[128 = 0]

z113_z504: [135 100 122 137 148  97 151 168 172 143 115 145 127 163 125 100 137 129
 144 181 126 115 136 129 128 140 159 115 129 140 136  77]
z710_z739: [131 186 186 110 113 120  90 105  39 107 136  76 143  94 118 114 121 110
  77  92 155 118 134  78 122 143 122 121 138  82 157 176]
z159_z41: [124 138 119 142 170 121 112 115 105 109 137 131 166 112 113 126 130 141
 116 113 135  81 126  94  95 154 167 133 164 140 201 157]
z159_z41: [148 126 126 167 124 136 157 154 120 160 123 141  97 105 141  93 134 131
 146 111 141 112 118 162 142 112 121 104 131 120 108 131]
z113_z504: [119 115  47 137 169 131 116 180 145 124 151 169 150 108 100 138 112 145
 152 109 103 112 123 156  79 118 141 130 165 147 163 155]
z494_z952: [128 146 146 101  87 163 124  99 138 166 100 137 134 146 124 136 148  78
 165 134 130 104 112  96  84 110 131  90  94 110 124 139]
z113_z504: [160 115 165 137 130 131 118 118  63 122 135  89  92 119 119  79 124 143
  97 126 158 134 143 126 160 136 112 117 114  74 140 125]
z710_z739: [ 93  93  97 122 132 127 147  62 162  85 147 150 141 116 161 204 150 180
 140 116 102 163 121 126 148 102 104 172 113 128 108 120]
z159_z41: [154 138 114  96 130 176 123  93 128 171 153 158 164 133 105 124 169 108
 115 143 120  93 163 133 100 167 193 157 133 171 165  95]
z345_z564: [144 155 165 173 127 131 105  93   4 141 160  39 107  56 145  54 129 125
  82 113 199  82 108 142 147 124  75 135 132 128 153 202]
z345_z564: [136 133 147 101 147 156  68  64 110 118 137  90 171 138 117 133 121  92
  88 156 153  97 142  96  89 165 141 171 111 169 160 129]
z345_z564: [141 113  87 148 151 142 136 109 105 171 181 129 151  81 141  95 163 136
 111 150 148  87 137 184 116 132 130 178 135 188 141 116]
z113_z504: [179 121 124 153 131 179 120 192 116 173 104 137  71 161  83  66  79 113
 126 105 129 138 139 193 151 156 139  97 145 145 127 124]
z159_z41: [106 159 163  94 103 124 120  88 118 119 117 114 153 150 124 156 133 118
 107 122 118 144 129  86 129 146 136 133 128 126 144 132]
z345_z564: [134 133 134 127 131 151 141 102 124 166 114 168 160 143 113 127 139 129
 122  99 116 114 130 123 100 151 163 121 138 126 165 106]
z494_z952: [ 79 142 149 131 152  41 123 147  85 145 114  93 196 161 106  82 115 133
  94 160 139 105  99  80  81 155 128 107 165 128 229 137]
z494_z952: [166 113 113 158 129 173 138 111 128 131 148 131  82  78 155 117 157 126
 158 127 154  89 132 154 146 103 127 131 107 132  92 145]
z494_z952: [148 171 158 118  91 168 139 121  93 190 107 142 125 140 102  96 147  94
 135 102 129  98 127 117 113 145 163  84 137 119 161 143]
z710_z739: [101 136 120 131 127 112 141 135 183 108 108 150 141 137 146 172 126 123
 158 127 110 127 111 107 119 116 137 122 134 146 110 135]
z345_z564: [143 117 120 150 142 107 127 181  99 154 140 119 121 112 123  78 103 133
 100 125 142 144 133 181 131 125  98 131 134 118 113 109]
z494_z952: [107 130 141 108  87 123 124 152 164 180  80 134 141 176 128 129  96  76
 148 141 119 160  98 141  85 101  80  96  90 121  79 105]
z345_z564: [160 127 135 123 125 189 108  99 133 117 118 143 106 125 121 150 118 116
 134  94 127 128 141 128 130 133 140 129 111 117 108 134]
z345_z564: [129 130 129 140 144 119 125 127 120 136 136 123 148 119 133 115 125 127
 107 131 138 116 130 138 121 141 131 146 138 152 136 120]
z710_z739: [139  78  98  98 149 157  95 101 135 127 136 156 156 140 106 150 114 134
 121 123 115 153 144 136  77 120 111 147  91  88 131  88]
z494_z952: [105 138 182 120  98  94 141  98 121 105 104  96 119 146 151 141 133 132
 121 136 134 154 115  84 160 120 103 114 108  92 111 127]
z710_z739: [110 110 126 137 143 113 131 116 148 110 108 136 139 148 130 144 121 141
 145 130 123 123 110 100 113 124 128 115 127 118 150 132]
z159_z41: [138 188 162 136 116 149 126 133 123  88 114 122 100 115 127 152 118 120
 124  78 124 120 136 100 173 156 172 118 168 146 125 179]
z159_z41: [154 147 132 158 147 148  90 206 156 103  90 149 108 116 124 143  32  96
 116  52 126 163 128 169 117 126 106 118 140 122  51 139]
z494_z952: [121 101 122 173 166  94 120 164  92 109 120  87 102 146 108  77  83 164
 114 136 144 130 107 141 152 143 103 112 158 134 180 159]
z710_z739: [114 120 167 154 107 105 185  88 109 116 117 106  83 149 148 116 162 183
 132 134 129 141 115 108 217 137 132 112 138 117 152 132]
z345_z564: [128 127 125 127 111 152 140  95 132 138 135 127 116 125 139 138 149 130
 138 132 127 125 126 138 147 124 127 139 119 151 119 133]
z494_z952: [112 176 134 122 119  96 169  93 132 117 167 154 173  53 177 164 217 132
 138 128 132  71 139  78 118 114 180 147 145 127 128 134]
z710_z739: [ 97 176 130 119  89 121 136 119  61 147 155  84 123 111 118 112 143 138
 108 116 126 135 111 140 160 130 107 132 163 158 164 192]
z494_z952: [ 87 158 143 107 102 109 134 110 144 115 114 135 158 137 142 180 121 127
 121 101 104 164 114 107 127 122 114 135 133 128 110 134]
z113_z504: [108 139 129 103 121 130 102  73  94  97 152 106 153  94 136 163 144 132
 119 116 134 125 123  91 105 108 104 146 113  99 141 164]
z113_z504: [ 87 144 182 123  87  95 168  40 105 146 127  95 154 132 175 139 176 143
 104 147 140 137 107 100 163 127 103 150 110 139 127 114]
z710_z739: [109 155 165 128 108 135 120  97 131 111  84 116 127 150 129 151 119 107
 153 110 132 109  97  65 113 125 131  86 124 112 147 175]
z159_z41: [169  84  98 114 161 156 115 157 128 127 125 170 112 154  72 104 130 143
 155 130 113 113 154 111  94 137 174  86 124  61 186 107]
z113_z504: [164 125 167 147  89 138 163 138 138 172 115 142  91  97 178 107 142 103
 132 116 151 149 135 174 155  89  90 118  76  84  13  72]
z113_z504: [ 98 143 153 144 102 102 170  99 148 164 110 130 150 134 170 132 154 121
 133 141 134 120 101 126 135 120 117 131 123 161 108 112]
z710_z739: [145 145 178 136 121 155 108  79 129 100  98 107 114 122 148 144 128  97
 139 118 157  93 121  73 125 129 138 111 102 112 114 154]
z494_z952: [118 191 169  54  49 221 102  69 120 158  74 158 138 199  74 193 101  85
 125  43  74 185 125  97 114 156 146  97 125 114 140 155]
z159_z41: [130 142 111 179 136 132 167 133  76 171 151 166 143  65 144 110 128 170
  97  39 126 138 119 199 138 121 109 143 166 123 125 131]
z113_z504: [166 117 115 127 108 140 122 181 121 143 146 128  81  77 142 102 134  99
 156 134 149 130 138 164 117  69  85 103  83  64  47 124]
z494_z952: [156 112 153 160 126 152 124 121  86 159 123  98  95 128 132  79  96 131
  90 111 155 151 128 188 165 138  85 140 115 136 101 114]
z345_z564: [133 143 164 129 132 118  85 128  86  93 121  70 116 119 124 112  94 109
 102 127 159 126 124 100 130 131 100 121 120 106 129 165]
z159_z41: [143 127 107 135 139 121 103 174 123 142 128 125 130  90 125  94 134  81
 176 154 160  61 111 105  47  83 117  78 105  86 130 163]
z159_z41: [134 129 146 143 131 131 148 103 127 140 119 120 122 146 129 105 156 131
 136 155 140  88 125 106 145 153 166 119 138 156 168 128]
z345_z564: [147 109  94 139 119 156 164 141 128 191 146 164 115 123 122  98 154 140
 141 127 118 127 135 192 135 122 134 130 130 145 123  98]
z710_z739: [134 161 137  89  88 154 120 116  94 135 149 136 128 101 122 153 134 122
 104  80 111 173 148 144 137 117 111 141 120  91  92 129]
z159_z41: [121 185 161 119  88 137 135 114 126 113 127 106 109 112 149 153 141 108
 125 113 129 130 128 114 172 132 137 134 140 158  94 163]
z345_z564: [147 112  74 175 180  98 148 208 133 142 163 165 137  72 136  91 126 152
 124 118 134 105 140 190 114 120 140 142 164 141 120 108]
z710_z739: [104 122 127 107 110 119 146 124 152 135 107 145 133 175 114 146 131 138
 146 136  99 154 118 112 130 129 133 109 128 121 145 116]
z494_z952: [129 138 112 154 153 101 140 172 104 159 141 134 149 113 116  80 130 134
 116 131 137  95 125 147 110 144 148 122 167 149 172 131]
z159_z41: [126 109 129 130 136 129 130 114 156 129 123 123 130 159 134 133 117 133
 112 152 124 147 134 149 152 150 128 160 124 175 115  94]
z113_z504: [123  80 103 103 164  98 111  92 112 111 164 130 177 106 127 129 167 148
 128 173 140 101 139  85  65 107 124 142  94  68 172 100]
z113_z504: [150 108 149 174 163  94 150 162 118 129 115 127 113 132 132  76 119 151
 114 134 149 113 133 133 151 148 146 112 145 113 145  99]
z113_z504: [162 103 149 127 160 165 102  83 140 129 106 166 165 134 126 144 111 115
 106  96 137 119 148 112  78 147 148 141  97  93 124  74]
z345_z564: [138 119 115 117 150 122  95 139  99 146 152 100 151 125 107  87 127 109
 106 170 149 100 139 134  91 142 129 143 126 146 163 124]
z710_z739: [148 138 158 149 178  71 105 158  86 101 151  83 150  98 132  74 122 126
  72 160 172  89 153 106 127 163 152 148 151 129 159 116]
[139 154 155  53  97 162 117  99 144 112 123 159 141 170  96 183 138 121
 105 105  83 180 176  93 143 165 180 140 124 101 126  86] : z494_z952
[105 138 120 126 132 114 123 122 125 136 126 128 162 126 127 134 128 121
 130 129 127 112 111 114  93 125 124 127 137 140 152 144] : z494_z952
[137 172 136  86  86 118 143 208 122 164 124 172 130 133  99 128 116 113
 110  81  87 193 157 157 129 126 137 102 144  73  87  91] : z710_z739
[112 111 129 168 160  94 142 117 116 110 124 110 131 128 137 108 131 161
 130 141 144  97 106 107 138 137 132 122 150 139 180 149] : z159_z41
[158 121 136 144 155 151  83 153  87 138 107  97 111 151  80  65  90 102
 128 137 157  84 121 114  94 152 139  87 135 121 192 165] : z113_z504
[127 104  51 132 167 139 121 148 185  78 174 170 135  82 147 192 121 158
 135 111 101 149 150 178 133 112 130 193 142 171  77 120] : z494_z952
[167  91 106 152 155 209  88  84  90 108 143 106  82 119 106 117  98 148
 118  99 145 123 134 166 152 142 112 152 122 147 147 166] : z494_z952
[114 124 120 125 125 127 127  81 122 152 162  88 149 123 151 116 156 120
 104 187 148 108 127 154 141 141 116 187 121 217 130 120] : z345_z564
[140 135 112  86 142 131  99 162 201  32 136 157 116 123 126 212 112 124
 141 120  93 164 173  95 141 128 167 150 128 109  70 116] : z113_z504
[155 131 158 126 113 178 114  65 139 109 124 114 105 111 156 153 145 103
 136 128 151 108 137 110 144 124 131 144  89 134  84 133] : z710_z739
[122 136 137 105 142 122  87 118 148  83 124  97 141 144 122 149 119 101
 129 167 137 106 134  77 110 143 147 138 123 150 143 147] : z345_z564
[130 131 134 116 124 123 133 134 138 111 130 135 122 135 127 144 128 139
 119 122 114 153 144 126 151 136 138 136 132 120 115 112] : z494_z952
[ 82 151 152 141 110  90 163  76  93 107 142  98 136 114 158 147 152 176
 103 112 125 147 108 112 185 132 110 151 155 144 150 156] : z159_z41
[102 106 120  77 103  94 109 131  91 158 148  80 143 161 102  93 137 119
 115 199 130 156 124 127 105 111  76 125  96 103 155 113] : z345_z564
[110 134 104 109 109 136 126 118  83 144 157 124 136 114 111 132 131 150
 111 102 111 161 125 156 131 117  97 141 138 118 145 148] : z710_z739
[118 140 117  94 116 129 116 131 132 131 139 137 151 130 118 151 127 119
 118 125 109 151 138 131 112 127 126 143 127 128 120 119] : z710_z739
[188 124 127 133 111 233 154 108 125 230 101 204 115 164  86  93 141 112
 138  77 110 113 148 181 116 167 188 102 129 139 152  82] : z345_z564
[148 124 108 154 151 128 148 170 122 160 128 176 138 113 114 101 127 141
 130  94 121 113 134 155 106 133 155 109 153 109 147 109] : z345_z564
[130 163 142 186 133 135 162 103 100 112 130 136 111  65 162 132 154 153
 145  68 147  77 106 111 154 120 148 112 163 128 142 191] : z345_z564
[140 133 120 160 136 127 137 184 136 149 106 148 112 123 122 101 106 116
 151 107 132 112 114 148 113 118 130  90 142 121 121 140] : z710_z739
[129 123 126  63 115 191  58  71 123 121 109 149 171 144  93 187  98  88
 130  85 111 150 128  88  33 110 103 121  76  61 130 136] : z710_z739
[142 128 130 136 127 118 153 108 140 120 154 133 123  75 170 129 192 124
 156 160 152  76 137 104 129 101 148 131 107 115 103 122] : z494_z952
[128 119 104 157 152  82 155 197 117 166 140 149 145 114 124  79 122 147
 115 129 128 128 128 174 117 127 126 122 157 127 139  99] : z345_z564
[109 141 161 110 121  83 117 109 106  74 137  70 120 124 139 131 148 132
 124 171 146 117 127  61 151 125 124 123 122 105 148 158] : z113_z504

z450z101: [127 108 127 138 120 142 137 125 130 138 128 124 143 118 135 141 137 160
 140 132 119 136 139 127 111 129 146 148 140 123 127 136]
z450z101: [152 172 132 102 125 100  92 123 145  87 153 103 152  88 112 141 112 122
 163 123 149 150 138 144 143 107 164 148 134 127 102 138]
z69z905: [163 120 152 116 130 173 145 115 131 148 164 132 112 115 138 145 116 169
 180 112 108 146 152 150 119 118 161 170 152 112 112 158]
z450z101: [133 101 120 127 128 148 161 114 131 144 170 127 141 122 132 120 114 108
 135 151  94 130 116 103 155 139 139 128 121  95 114 146]
z422z538: [107 112 128 156 142 121 123 147 121 111  95 135 123 122 134 125 156 127
 117 132 146 140 113 143 106 136 110 114 130 159 153 118]
z769z870: [104 160 116 102 126  91  83 119 110  89  95 120 132 157 125  95  83 116
  93 121 153  88  89  80 149 138 131  47 119 118 108 100]
z422z538: [ 86 107  95 147 104 109 135 126 138 116 123 115 191 140 119 125 154  84
  83 158 136 149 108 100 156 115 125 117  97 118 119 100]
z422z538: [102 124 113 149 121 127 130 132 129 116 135 125 167 124 135 122 135  85
 111 157 139 147 103 120 137 107 118 116 117 121 122 121]
z97z251: [115  79 129 140 141 141 141 127 116 124 103 134 114 136 134 119 141 165
 127 122 116 130 113 115 121 164 144 105 133 135 138 124]
z69z905: [103 147  99 144 104  99 125 136 136 132 133 113 182 111 130 133 128  88
  97 172 134 114 123 102 127 113 109 127 119 113 128 123]
z450z101: [124 106 139 126 151 136 141 131 121 106 126 142 101 150 120 112 146  99
 120 114 135 155 104 143 161 136 125 104 109 144 131 114]
z769z870: [143 169 139 105 126 120 119 130 133 121 144 129 118 136 117 134 123  98
 129 115 145 134 140 149 149 100 122 140 120 131 117 123]
z69z905: [107 100 166 126 158 155 212 170  96  85 150 149 107 122 150 158 185  67
 118 160 158 191  95 163 185 117 172 106 129 141 119 121]
z684z438: [141 160 120 122 121 137  95 104 146 141 157 135 133 159 114  96  95  72
 127 112 127 133 121 134 148  87  79 134 100 115 115 124]
z69z905: [120 139  94 119  99  94 120 115 137 161 118 112 153 140 116 122 106 137
  92 141 103  68 144  73 126 150 111 121 115 103 130 120]
z422z538: [126 140 116 151 120 150 119 120 121 159 149 128 151 103 163 114  75 131
 144 165 107  91 113  98  85 118 105 120 155  92 125 162]
z69z905: [124 135 110 156 126 116 131 138 135 143 144 120 156  83 141 129 119 109
 132 173 114 109 125 116 101 133 103 138 139 119 144 152]
z684z438: [138  97 102 103 107 122  97  77 153 114 143  96 174 133 100 112 101 174
 149 106  98 141 128  81 159 148 186 131 113  92  87 125]
z769z870: [102  38 132 148 152 148 157 129 111  85 105 125 134 114 140 126 162 175
 141 134 120 172  88 112 138 178 194  92 138 135 125 125]
z769z870: [136 124 160 139 131 191 160 135 121 136 162 147 124 127 155 150 141 117
 160 130 141 182 131 176 124  73 142 164 146 123 112 144]
z684z438: [139 161 106 103 111  87 114 117 154 101 175  95 182  93 103 135 114  79
 133 153 130 141 131 112 176 113 154 143 109 103  97 132]
z769z870: [176 109 110 121 147  79  93 111 171 108 143  94 129  60  81 124 135 172
 183 110  91 137 158 135 124 192 150 173 122 148 146 156]
z97z251: [ 82  81  77 176  63 152 110  92 156 158 118 103 248 144 134 132 138 162
 110 149 114 159 132  85  98  86 139 164 118  89 103 111]
z450z101: [116 135 158 146 124 159 139 155 105 149  81 151  98 147 157 160 157 178
 123 110 158 127 152 169  70 101 120 146 161 158 149 119]
z69z905: [130 120 133 113 115 140 149 122 132 121 149 121 148 132 124 148 141 127
 133 128 130 158 137 131 157 110 168 147 124 114 102 124]
z69z905: [118 134 104 112  96 106 123 113 143 130 133 106 174 138 111 136 126 125
 106 134 124 123 140  96 152 121 148 136 111 105 106 112]
z684z438: [117 137 149 150 147 154 134 148 116 133 113 164  87 167 137 114 152  75
 108 113 156 150 113 176 124  93  66 120 115 162 152 110]
z450z101: [145 105 128 121 132 130 122 113 149  90 160 106 158  91 112 137 139 139
 173 124 124 186 128 141 153 129 185 156 127 123 103 141]
z97z251: [ 88 196 114 117  92  84  97 144 123  96 104 112 183 143 129 144 127  79
  75 149 189 122 121 116 141  70 125 104 118 125 105  89]
z97z251: [128 155 144 126 127 147 134 137 114 160 117 153  91 167 140 125 120 114
 108 115 137 103 136 143 114 104  84 124 129 134 139 121]
z684z438: [146 117  94 135 133  98  97 105 143 163 121 116 120 110 115  90  83 164
 133 130  73  55 132  76  96 196  90 115 126 115 155 151]
z450z101: [135 193 130  99 119  86  78 132 126  97 113 109 136 109 124 136  95 141
 133 121 161 100 136 122 117 116 144 113 145 130 113 124]
z69z905: [109 143 147 124 112 158 177 148 109 147 136 148 126 161 149 157 151  92
  97 143 151 140 135 145 144  79 126 135 128 120 117 113]
z422z538: [107  99 163 146 128 201 184 144  99 125 142 150 134 136 174 160 154 131
 142 145 150 184 112 158 126  80 170 135 157 117 105 133]
z69z905: [127 151 142 100 155 106  81 125 109  74  95 132  89 150 121  95  97 130
 126  93 158 115  92 122 144 145 135  58 126 146 120 109]
z769z870: [129 171 151 122 155 149 115 136 101  91 160 143 113 116 161 103  75  65
 149 149 156 133  73 136 141  94 120  74 145 113 105 146]
z450z101: [138 201 140 124 106 135 118 143 115 172 128 135 120 122 158 151  91 140
 129 140 142  72 160 135  73  87  97 147 164 116 132 146]
z97z251: [153 129 136 125 166  96 128 147 124 116 123 127  80  80 123 124 127 143
 151 133 113  98 130 135 113 189 122 117 143 153 162 154]
z69z905: [132 109 159 125 192 123 118 147  97  81  88 154  40 136 131  93 130 132
 136  98 143 124  84 149 131 182 117  57 133 175 158 123]
z97z251: [151 166 168  92 154 144  98 127 100  97 118 141  70 139 144 118  82 158
 161  90 154 115 114 145 123 123 152  89 158 134 110 135]
z684z438: [ 91 117 110 138  94 131 154 131 114 142 121 115 184 122 155 150 123 147
 101 173 125 106 123  79 116 122 159 115 145  91 110 126]
z422z538: [149 170  94 120 149  50  50 114 165  90 136 109 129 107  75  73 101  55
 126 117 128 113 109 124 155 153  65 107  82 151 147 123]
z97z251: [ 96  98  85 166  79 129 135 114 160 153 138 107 225 126 120 144 162 115
 104 160 117 162 143 110 124  93 124 178 105 107 119 115]
z97z251: [105 176  93 143  87  89 145 146 149 175 140 126 172 144 113 142 152  33
  56 171 135 101 155 122 140  84  49 160  89 123 147 106]
z769z870: [140 175 118  93 145  67  77 124 122  83 124 106 119  98 116 101  70 121
 132 133 135  76 103  89 142 167 138  67 133 121 119 135]
z684z438: [133  14  88 150 127 130 148  89 162 138 143  99 172  97 101 115 152 192
 155 134  53 154 130  81 139 208 177 155 111 108 130 146]
z450z101: [107 112 133 129 117 126 157 145 119 123 104 128 136 138 131 158 170 144
 104 132 144 141 140 133 132 127 154 133 130 139 129 108]
z422z538: [121 143 122 105  89 136 160 121 126 155 152 118 164 142 135 156 118 127
 108 148 121 112 149  97 150 103 159 143 129  85  95 125]
z422z538: [117 115  99 150 126 124  99 107 144 120 142 119 167 123 122  92 107  95
 128 142 115 138  96 104 134 126 104 113 108 113 122 130]
z769z870: [ 80  71  94 204 129 150 168 142 115 195 104 154 138 142 162  97 140 101
  75 184  88  83  97  88  79 156  38 101 121 122 181 133]
z97z251: [136 194 146 113 131 112 131 155 119 139 129 145  92 141 129 138 127  74
 104 128 156 103 143 158 131  97  81 130 125 145 142 121]
z684z438: [149 140 133 115 127 112 151 141 135 123 159 110 139  71 128 164 136 138
 155 154 120 129 153 135 130 139 167 162 148 121 124 155]
z684z438: [152 167 108 100 121 113  52  80 154 128 144 121 129 170  94  71  63  98
 132  84 119 110 118 108 154 111  87 112  92 110 106 117]
z769z870: [101 110 124 139 122 136 147 135 110 137 106 135 132 146 145 128 133 136
 101 142 128 112 115 105 121 135 128 101 133 121 131 118]
z422z538: [141 106 130 135 153 129 146 131 133 125 149 134 108 111 120 117 139 104
 141 134 109 141 118 139 143 153 117 131 118 137 143 142]
z450z101: [103 130 114 124 116 121 191 144 114 174 141 146 120 169 132 125 137  52
  55 167 110  83 121  93 168 133  81 103  97 107 139 111]
z769z870: [ 69 124 116 157 117 162 112 119 106 132  97 158 144 217 149  79 113  61
  63 127 157 133  67 107 138  75  63  60  97 119 119  82]
z97z251: [102 120 148 135 120 151 108 133 113  77  94 123 155 131 148 151 148 174
 144 111 180 184 115 152 111  89 189 120 154 142 101 109]
z422z538: [115 156 119 123 119 101 112 134 134 105 127 120 151 131 117 128 134  84
 106 136 154 137 121 130 149 105 119 120 111 133 120 110]
z684z438: [ 77  65 109 171 103 178 162 116 122 153 120 141 178 175 149 119 153 114
  90 149 120 161 100 104 131 100 119 120 111 105 118 105]
[116 157 122 130 130 122  92 122 124 130 109 143 114 172 124  92 105  86
  98 111 145 109 106 125 129 108  69  93 107 136 135 106] : z684z438
[102 151 103 140 127  74 103 143 132 143  73 141 105 176 101  99 147  78
  52 117 142  81 126 120 126 143  35  96  85 166 174  84] : z450z101
[127 178 142 111 103 151 105 120 112 183  91 155  88 210 138 121  97 149
  93  83 143  74 155 131  97  86  75 123 130 127 130 103] : z69z905
[126 136 171 127 162 178 153 146  87 137 117 177  47 177 159 109 118 100
 119 109 146 121  99 159 127 112  90  84 137 144 140 124] : z450z101
[152 100 154 136 165 164 117 119 137 124 123 159  64 167 108 100 154 118
 152  67 130 180 124 191 137 123  91 143 105 172 149 119] : z684z438
[128  59 148 149 141 206 180 118 116 143 158 146 123 131 157 130 139 151
 163 134 102 176 110 138 130 125 162 140 144 109 115 150] : z422z538
[102 102 171 167 142 173 149 168  98 119  65 159  93 141 163 164 193 182
 133 106 176 173 135 196  68 102 135 141 164 184 157 113] : z97z251
[129 145 143 142 132 138 127 146 118 147 107 144 101 132 143 137 136 141
 127 121 141 115 142 155  88 115  98 139 145 149 151 131] : z97z251
[117  88 127 138 154 111 140 140 129  83 121 125 126 110 114 123 168 111
 128 133 134 168 103 138 156 159 148 111 113 153 138 119] : z69z905
[121  95 153 159 144 182 174 147 115 163 119 169  82 166 145 131 172 112
 117 116 129 155 130 175 114 110  84 146 124 155 158 122] : z450z101
[127 131 127 150 151  93 127 161 120 131  91 131  96  89 133 133 145 149
 124 143 127  88 136 135  81 175  98 120 147 164 179 140] : z97z251
[127  84 109 146 141 107 156 135 137 130 136 118 137  88 120 127 151 128
 128 159  94 123 124 109 133 183 132 131 122 130 151 144] : z69z905
[ 54  58 104 185 121 163 143 124 119 128  86 156 159 211 135  88 175  67
  55 132 144 176  69 116 148 101  74  82  79 139 138  71] : z684z438
[ 93  63  97 154 107 132 129 109 137 136  94 119 170 156 119 118 155 164
 100 125 111 141 120  92 125 149 139 122 109 123 129 102] : z422z538
[151 128 105 120 134  94 134 121 145 155 152 118 119 104 107 113 111 114
 126 144  83  82 141  99 138 177 102 134 113 117 147 148] : z422z538
[116  83 127 130 140 133 136 121 122 106 115 127 126 137 124 117 142 146
 127 120 122 147 107 115 146 156 156 103 121 131 124 118] : z450z101
[143 151 100 122 121  92  73 105 148 110 146  94 171  77 119 109  74 144
 159 144 112 103 121  90 114 146 141 122 138 103 113 153] : z69z905
[136 154 146 109 133 140 138 133 115  95 168 121 142  96 148 142 103 107
 157 152 145 147 109 131 150 103 175 117 150 104  92 148] : z69z905
[115 152 119 138 101 160 130 115 135 154 164 137 166 161 139 118 110  61
 110 144 135 145 118 128 144  58  91 140 109  97 104 121] : z684z438
[166 147 189  96 166 183 121 126 102  91 152 148  65 125 152 128  94 154
 198  88 151 163 113 177 132 104 176 116 166 132  99 152] : z69z905
[122 167 149  92 113 121 164 151 104 133 122 133 111 148 138 166 136 122
  97 134 153 104 149 128 148 110 152 121 138 122 114 113] : z769z870
[119  93  93 139 134  93 112 112 152 119 121 118 144 137  91  93 143  97
 104 125 106 133 111 104 158 166 100 114  83 137 144 110] : z450z101
[ 82 164 112 132  73 133  95 118 128 117 108 116 208 168 140 142 122 114
  91 133 178 149 123 114 126  43 139 125 122 106  86  89] : z97z251
[115 107 120 149 133 120 178 153 122 161 124 140 114 124 133 137 160 103
  94 160 108 104 133 122 125 156  94 130 120 136 163 130] : z769z870
[ 98 153 129 161 119 131  56 134 110 116  50 132 136 138 158 118 106 193
 127 108 172 106 116 132  39 104 105  99 165 153 142 114] : z422z538
